Two labels a row:
-.11,-.24,.09,.01,.13,.17,.08,.01,.08,.11,-.01,.03,.03,.43,-.01,-.09,-.39,.15,-.03,.02,.00,.06,.06,-.10,.02,.04,.02 : Z128 H
.00,-.18,.05,-.03,.01,.20,.01,-.07,.10,-.19,-.05,.08,.05,.04,.13,-.13,-.58,.05,-.07,.00,-.07,-.05,.05,-.05,.03,-.06,-.01 : Z128 H
-.04,-.05,.15,-.06,-.11,.40,.04,-.04,.09,.09,.06,-.02,-.02,-.01,.05,-.14,-.49,.12,.03,.02,-.10,.02,.05,.02,.06,-.14,.01 : Z487 H
.00,.14,-.07,-.01,.01,.06,-.05,-.03,-.11,.12,.01,.04,-.02,.00,.06,-.02,-.70,.12,.05,.06,-.01,-.01,.01,.07,.08,-.07,.03 : Z487 C
.03,-.07,.07,-.02,.02,.10,.04,-.10,-.02,.09,-.02,.03,-.13,.02,.03,-.02,-.48,.24,-.01,.00,.00,.01,.08,-.01,.01,-.07,.03 : Z487 C
.09,-.13,-.02,.01,-.02,.06,.11,.03,.03,.01,-.01,.08,-.01,.04,.04,-.15,.18,.21,-.01,.07,.14,-.05,-.06,-.03,.03,-.03,.06 : Z128 V
-.10,-.05,.13,.01,.00,.45,.00,.00,-.16,.13,.14,-.06,-.10,-.05,.12,-.23,-.75,-.06,-.06,.02,-.02,.06,-.09,.08,.04,-.03,.01 : Z487 H
.06,.64,-.17,-.03,-.05,.25,.01,-.10,-.12,.13,-.01,.09,-.07,-.04,.07,.06,-.81,.04,.07,-.01,-.05,.04,.12,.05,.07,-.05,.06 : Z487 H
.06,.09,.06,-.01,.08,.39,.03,-.03,-.20,.11,.02,.06,-.04,-.14,.04,-.08,-.65,-.10,-.01,.09,.00,.05,.06,-.01,-.09,-.04,.01 : Z487 V
.01,-.02,-.07,-.13,-.03,.27,-.07,-.13,-.19,.08,-.01,.03,-.06,.03,.12,-.01,-.35,-.01,.00,.02,-.03,.05,.03,.07,.03,-.07,.06 : Z487 C
.03,-.09,.02,.04,-.01,.35,.11,.04,-.01,.09,-.01,.03,.01,.00,.00,-.19,-.68,.13,.05,.06,.01,-.20,.01,-.04,.02,.02,.03 : Z128 H
.02,-.07,-.03,-.05,-.03,.20,.02,-.09,-.15,.17,.00,.05,-.13,-.01,.12,.03,-.40,.15,-.02,.04,-.02,.09,.05,.09,.00,.00,.06 : Z487 H
-.07,-.14,.06,-.01,-.02,.20,-.01,.00,.03,-.01,.04,-.04,.03,-.05,.10,-.12,-.68,.09,-.03,-.01,.00,.04,.04,.07,.05,.05,.02 : Z487 H
-.03,.07,.07,-.01,-.04,.43,.01,-.03,-.07,-.08,.17,-.06,-.05,.01,.11,-.09,-.81,-.01,.10,.01,.00,.07,.01,.04,.02,-.09,-.02 : Z487 H
-.04,-.09,.05,.00,-.01,-.17,.06,-.01,.02,-.15,-.02,.06,-.03,.08,-.03,-.07,-.12,.40,.01,.05,.07,-.06,.02,.04,-.08,-.04,-.01 : Z128 C
-.01,-.10,.08,-.02,-.06,.27,-.01,-.09,-.13,.16,.02,.01,-.07,-.02,.16,-.10,-.72,.03,-.01,.01,.04,.07,.03,-.11,.19,-.08,.00 : Z487 C
-.08,-.02,.00,-.02,-.04,.04,-.02,-.09,-.04,.13,.02,.06,-.06,.03,.05,.01,-.50,.17,-.05,.05,.05,.00,.00,.13,.04,-.03,.08 : Z487 C
-.04,-.06,.01,-.04,-.07,.22,.01,-.14,-.10,.14,.00,.01,-.10,.00,.04,.00,-.26,.25,.00,.05,-.02,.02,.02,.09,.05,-.04,.09 : Z487 C
-.03,-.05,-.01,.03,-.03,.32,.01,-.05,-.11,.17,.01,.00,-.10,-.02,.19,-.28,-.40,.08,-.04,.04,.02,.04,.00,.07,.00,.00,.09 : Z487 H
.03,.01,-.01,-.04,-.05,.31,-.01,-.14,-.16,.11,.03,.13,-.04,-.03,.15,-.01,-.50,.03,.09,.05,-.01,-.02,.09,.06,.01,-.04,-.03 : Z487 H
.13,-.04,.02,-.14,-.03,.08,.05,.08,-.01,.05,-.04,.05,-.09,-.02,-.09,-.21,.27,.31,-.03,.02,-.03,-.05,.02,-.03,.00,-.13,-.04 : Z128 C
.01,-.05,.00,.00,.00,.31,.00,-.11,-.04,.10,.01,.00,-.03,.10,.14,.00,-.65,-.09,-.01,.03,.01,.03,.04,.04,.07,-.07,.05 : Z487 H
.15,.00,.06,-.04,.00,.05,.14,.01,.12,.03,-.02,.12,-.01,-.02,-.02,-.11,.15,.16,-.08,.07,.01,-.06,-.08,-.11,.01,-.09,-.03 : Z128 V
-.01,-.03,-.04,-.03,-.04,.03,.02,-.11,-.06,.12,.02,.03,-.05,-.05,.15,.05,-.39,.21,-.02,.05,.06,.11,-.01,.12,.06,-.14,.03 : Z487 V
-.12,-.25,.05,.05,.09,-.03,.07,.10,.09,-.09,-.01,-.07,-.02,.04,.01,-.16,-.13,.34,-.02,.00,-.02,-.08,-.01,-.04,.02,.09,.03 : Z128 H
.00,-.18,.09,.03,.05,.04,.08,.03,.17,-.02,-.03,-.02,.00,.01,.06,-.19,-.20,.34,-.04,-.01,.06,-.03,.02,-.01,-.04,-.05,.00 : Z128 H
.08,.13,.04,-.08,.01,.24,.01,-.12,-.05,.15,.03,.04,-.17,.00,.09,-.02,-.50,.02,-.01,.05,.08,-.01,-.01,.07,.00,-.08,.13 : Z487 V
-.08,-.03,.02,-.03,-.02,.28,.05,-.11,.04,.04,.00,.03,.02,.02,.15,.00,-.81,-.05,.03,-.12,.03,.03,.11,.05,.13,-.08,.08 : Z487 H
-.03,-.10,.01,-.20,.02,.13,.10,.00,.07,.04,-.02,-.01,-.02,-.01,.06,-.07,-.20,.25,-.02,.09,-.05,-.03,.02,-.07,-.07,.01,.01 : Z128 V
-.07,-.08,.11,-.04,.00,.21,.01,-.04,-.06,.14,.00,.01,.06,-.02,.10,.00,-.75,-.04,-.02,.04,.02,.05,.02,.06,-.01,.03,.10 : Z487 C
-.02,-.03,-.01,-.05,.01,.36,.00,.05,-.07,.16,.04,.08,.04,-.01,.10,-.03,-.68,-.04,.03,.03,.00,.05,.26,.09,.04,.08,.08 : Z487 H
-.06,.01,.11,.01,-.06,.35,.03,-.19,-.12,.29,.02,.08,-.07,.04,.04,.07,-.48,.15,-.02,.05,.02,.13,.04,.05,-.06,-.01,.05 : Z487 C
-.06,-.02,-.02,-.05,-.02,.16,.01,-.16,-.12,.28,.01,.01,-.06,-.08,.18,.04,-.42,.16,-.01,.13,.01,.05,.02,.12,.04,.02,.01 : Z487 H
-.01,.02,.00,-.05,-.02,.30,.04,-.10,-.10,.12,.07,.07,-.06,.06,-.01,-.08,-.44,.08,.00,.07,-.03,.05,.01,.06,.01,-.05,.06 : Z487 C
-.03,-.14,.14,-.08,-.03,.53,-.07,-.17,-.13,.12,-.02,.02,-.04,-.02,.11,-.03,-.60,.04,-.04,-.01,.00,.07,.06,.08,.03,-.04,-.05 : Z487 H
.01,.05,-.19,.08,-.06,.21,.04,.03,-.06,.07,-.02,.04,-.03,.08,-.09,-.03,-.42,.21,.00,.13,-.10,-.01,-.03,-.10,-.02,-.02,.04 : Z128 C
.00,-.01,.00,-.04,-.07,.30,.05,-.04,-.05,.06,.04,.06,.00,-.04,.22,-.13,-.78,-.05,.03,.00,.05,.07,.06,.12,.09,-.11,.05 : Z487 H
.03,-.01,.04,-.03,.00,.34,.06,-.02,-.05,.10,.00,.14,.05,-.02,.08,-.18,-.58,-.09,.00,.02,.02,.04,.01,-.01,-.01,-.06,-.01 : Z487 H
-.02,.06,.08,-.02,.02,.37,.04,-.03,-.06,.09,.01,.00,-.07,-.04,.22,-.18,-.71,-.09,-.04,.07,.02,.02,.06,.08,.02,-.04,.03 : Z487 H
-.02,-.02,.02,-.04,-.11,.18,-.04,-.11,-.04,.09,.06,-.03,-.11,.00,.16,.00,-.71,-.03,-.04,-.04,.00,.06,.04,.02,.01,-.10,.01 : Z487 C
-.05,-.11,.04,.00,-.03,.23,.05,-.01,-.03,.04,-.02,-.05,-.05,-.01,.21,-.04,-.77,-.10,-.02,-.01,.04,.02,.01,.03,.05,-.10,.01 : Z487 H

Two labels a row:
.04,-.17,.12,-.19,.01,-.11,.13,.17,.22,-.16,-.27,.37,.39,-.09,.04,-.09,.14,.16,-.08,.21,-.02,-.04,.15,.24,-.25,.24,-.12 : [84] (69)
-.01,.03,.04,.15,-.05,-.05,.03,.07,-.17,.04,-.08,.16,.18,-.10,.05,-.24,.13,-.02,-.03,.09,.06,-.02,-.05,.14,-.05,-.14,.05 : [77] (69)
-.03,-.10,.14,.04,-.05,-.09,-.07,.05,.12,-.05,-.14,.45,.41,-.03,-.03,-.10,.19,-.05,-.15,.15,.12,.04,-.01,.08,.01,-.15,.11 : [77] (67)
.14,.28,-.03,.00,-.18,.08,-.04,.13,.11,-.02,-.08,.24,.12,-.21,-.26,-.42,-.02,.11,-.02,.25,-.01,-.08,-.13,.20,-.02,-.01,-.06 : [84] (67)
-.04,-.07,.12,.06,-.02,.04,.03,.01,.13,.03,-.16,.38,.28,.02,.02,-.05,.00,-.07,-.05,.30,.11,.08,.00,.22,.01,-.14,.10 : [77] (74)
-.02,-.12,.11,.09,-.02,.04,-.10,.01,.20,-.01,.00,.16,.30,-.03,-.01,.31,.25,-.15,-.20,.11,.01,-.18,.19,.15,-.19,-.09,.23 : [75] (76)
.03,-.16,.09,.01,-.12,.07,-.10,-.03,.09,-.04,.06,.32,.18,.02,.13,.08,.31,.02,.07,.16,.11,.06,.17,.12,-.24,-.06,.09 : [75] (66)
.01,-.06,.13,.01,-.09,-.13,.00,.07,.06,-.08,-.10,.39,.28,-.19,-.02,-.05,.08,-.04,-.02,.15,.18,.22,.13,.22,-.09,-.10,-.05 : [77] (69)
-.05,-.08,.15,.02,-.03,-.02,-.09,.08,.11,-.04,-.17,.24,.32,-.17,.05,-.06,.27,.00,-.08,.31,.18,.11,.05,.22,-.19,.80,.05 : [84] (69)
.06,-.13,-.05,.07,-.18,.10,-.07,.00,.09,-.15,.11,.36,.14,.09,.04,.06,.27,-.04,.00,.09,.10,.05,.21,.01,-.04,.03,.17 : [75] (66)
.00,-.05,.26,.00,-.07,-.08,.00,.08,.15,-.10,-.18,.42,.48,-.08,.01,.04,.32,-.17,-.20,.26,.18,.29,-.15,.17,-.12,-.06,.24 : [77] (67)
.02,.00,.11,.09,-.07,.03,-.02,-.07,.15,-.03,-.16,.45,.39,.10,.01,.05,.24,-.01,-.11,.20,.05,.01,-.03,.23,-.07,-.10,.11 : [77] (76)
-.05,-.06,.10,-.03,-.20,.07,-.03,.04,.10,-.05,-.05,.35,.26,-.06,-.03,-.13,.24,-.11,-.14,.18,.03,.06,.06,.17,-.10,-.13,.18 : [84] (74)

Both labels of each row:
.06,.06,-.02,-.05,-.01,.13,-.05,.06,-.09,-.10,.12,.00,-.03,-.03,.01,.11,-.03,.15,-.17,.16,.13,-.07,.01,-.01,.14,-.16,-.19 : z363 Z
-.46,-.21,.09,-.02,-.07,.26,-.03,-.04,.13,-.15,.05,-.09,.00,.13,.08,.05,-.17,.10,-.07,.28,.12,-.01,.25,-.01,.51,-.19,-.20 : Z170 J
-.13,-.24,.07,.00,-.04,.10,-.04,.00,.12,-.12,.05,-.11,.02,-.05,.11,.08,-.17,.09,-.02,.18,.14,.02,.21,.05,.53,-.05,-.18 : Z934 J
-.21,-.10,.09,-.01,-.11,.19,-.06,.10,.09,-.01,.04,-.01,.01,-.04,.04,.04,-.21,.07,-.13,.08,.30,-.04,.10,.03,.41,-.18,-.15 : z363 J
-.13,-.21,.05,.00,-.07,.30,-.19,.11,.27,-.08,.03,-.04,.02,-.03,.08,-.01,-.17,-.05,-.03,.08,.08,.02,.20,.00,.53,-.11,-.04 : Z934 J
-.29,-.14,.07,.00,-.05,.10,-.02,.04,.07,-.07,.00,-.03,-.02,.00,.02,.04,-.12,.12,-.06,.18,.19,.05,.09,.08,.20,-.18,-.13 : z363 J
-.11,-.11,.03,.05,-.06,.13,-.13,-.02,.09,-.19,-.01,-.09,.04,-.01,.06,-.01,-.10,.01,-.08,.02,.14,.13,.23,-.03,.28,-.09,-.24 : Z934 J
.05,-.11,.10,-.08,.03,.02,-.02,.00,.09,-.05,.00,-.09,-.02,-.02,.02,.11,-.17,.26,-.12,.21,.17,-.03,.10,-.05,.28,-.12,-.18 : Z934 Z
-.30,-.26,.09,.07,-.06,.07,.06,-.04,-.05,-.16,.05,-.13,.04,.00,.10,.00,-.17,.32,.00,.42,.33,.10,.18,.02,.36,-.10,-.32 : z363 J
-.24,-.31,.01,.04,-.05,.13,-.05,.03,.14,-.15,.00,-.05,.07,-.02,.15,.04,-.08,.18,-.08,.35,.24,.03,.23,-.03,.47,-.07,-.28 : Z934 J
-.03,-.17,.04,-.03,-.03,.31,-.16,.07,.04,-.13,.08,-.06,-.02,.01,.08,.12,-.03,.15,-.15,.18,.26,-.02,.12,.05,.33,-.10,-.34 : z363 J
-.04,-.03,.01,.01,.03,.08,-.08,.08,-.07,-.11,.04,-.04,-.04,.06,.02,.00,.02,.26,-.18,.13,.32,-.02,.13,.16,.07,.00,-.24 : Z170 J

Two labels a row:
.09,.01,.12,.06,.00,.00,-.07,.03,-.07,.00,.11,-.18,.04,.05,.05,.03,.13,.29,.14,.09,-.15,.21,.06,-.07,.09,-.03,-.03 : <49> W
-.04,.21,.25,.06,.02,-.03,-.01,.04,-.07,.05,.02,.10,-.11,.00,-.04,.04,.20,.33,.05,.10,-.04,.06,.01,-.02,.07,-.05,-.02 : <50> W
-.09,.05,.16,.00,.07,.03,-.08,.05,.02,.14,.08,.12,-.06,-.02,-.07,.03,.19,.39,.10,.13,-.05,.08,.02,.04,.05,-.13,.08 : <50> W
-.21,-.04,.17,.01,.00,.10,.00,.00,.01,.06,.11,.21,-.04,-.02,-.08,.07,.17,.26,.03,.09,-.09,.09,-.06,-.01,.04,-.03,.05 : <50> W
-.12,-.03,.12,.01,.01,.00,-.02,-.04,.04,.03,.08,.15,.04,-.07,-.04,.01,.15,.30,.06,.09,-.07,.10,.01,.02,.02,-.19,.02 : <48> W
.06,-.01,.06,.03,.01,-.06,-.03,.00,-.02,-.05,.03,-.02,.02,-.01,.05,.06,.09,.18,.06,.05,-.03,.08,.02,.00,-.02,-.10,.02 : <53> W
-.11,.00,.21,-.01,.03,.02,-.05,-.03,.05,.11,.14,.24,-.04,-.02,-.12,.02,.16,.33,.04,.09,-.07,.10,.01,-.02,.04,-.12,.01 : <50> W
.07,.02,.12,.03,-.02,-.02,.01,-.03,-.04,.01,.09,-.03,.08,-.02,.02,.07,.13,.29,.01,.10,-.08,.07,.03,-.01,.07,-.16,-.15 : <49> W
.01,.05,.26,.07,-.01,-.02,-.06,-.04,-.02,.09,.10,.09,-.07,.01,-.11,.11,.20,.44,.08,.15,-.08,.22,.04,-.04,.01,-.11,.05 : <50> W
-.09,-.02,.05,.05,-.01,-.21,-.05,-.05,.06,-.07,.08,.09,.07,.00,.00,.10,.09,.12,.00,.08,-.07,.05,.03,.08,-.09,-.16,.04 : <48> W
-.17,-.02,.00,-.05,.07,.00,.03,-.01,.04,.02,.06,.15,.00,-.06,.02,-.03,.10,.22,.01,.03,-.03,-.02,.02,.07,.08,.03,.07 : <48> W
-.12,-.05,.04,.02,-.04,.01,.01,-.03,-.06,-.01,.12,.08,.04,-.02,.00,.03,.07,.15,.04,.02,-.06,.02,-.01,.02,.04,-.08,-.03 : <48> W
-.17,-.06,.07,-.02,.05,.06,.00,.00,.00,.04,.10,.14,.01,.00,-.06,-.04,.18,.38,.05,.11,-.06,.10,.03,-.04,.07,.04,.05 : <50> W
.00,.00,.06,.10,-.02,-.03,-.04,-.01,.06,-.02,.06,-.01,.09,-.01,.00,.13,.07,.32,.07,.10,-.13,.14,.01,.02,-.02,-.09,.04 : <53> W
-.09,-.09,.11,-.02,.06,-.01,-.09,-.01,.07,.06,.08,.21,-.03,.01,-.08,.04,.19,.28,.03,.08,-.02,.13,.08,.03,.05,-.06,.09 : <50> W
-.10,.06,.17,-.01,.15,.00,.04,-.01,.03,.03,.16,.13,-.03,-.04,-.05,.05,.22,.39,.00,.12,-.08,.08,.06,.00,.08,-.02,-.05 : <50> W
-.09,.03,.15,.02,.05,.06,.02,.04,-.10,.05,.03,.11,-.10,-.03,-.04,.05,.21,.34,.06,.11,-.04,.09,.05,.00,.07,.01,.06 : <50> W
-.11,-.05,.03,.05,-.02,.02,.02,-.01,.05,-.02,.17,.13,.03,-.03,-.01,.03,.17,.22,.02,.07,-.02,.08,.01,.06,.03,-.13,.01 : <53> W
-.04,.08,.16,.05,-.01,-.02,.01,.03,-.05,.03,.05,-.04,-.09,.00,-.03,.07,.17,.31,.03,.08,-.03,.06,-.03,.01,.05,-.01,.10 : <50> W
-.02,.08,.10,.06,.02,-.10,-.05,.00,.05,.04,.09,.03,.04,.02,.02,-.08,.24,.38,.00,.02,-.10,.04,.00,.04,-.01,-.10,.07 : <53> W
-.21,-.05,.13,-.02,.01,.06,.07,.00,-.26,.07,.10,.15,-.09,-.06,-.08,-.01,.11,.23,.01,.05,-.04,.09,.02,.01,.09,.06,.16 : <50> W
.00,-.02,.06,.02,-.01,-.06,.01,-.12,.06,.01,.02,.01,.11,-.05,.05,.07,.12,.27,.00,.10,-.08,.01,.02,.04,.05,-.15,-.02 : <53> W
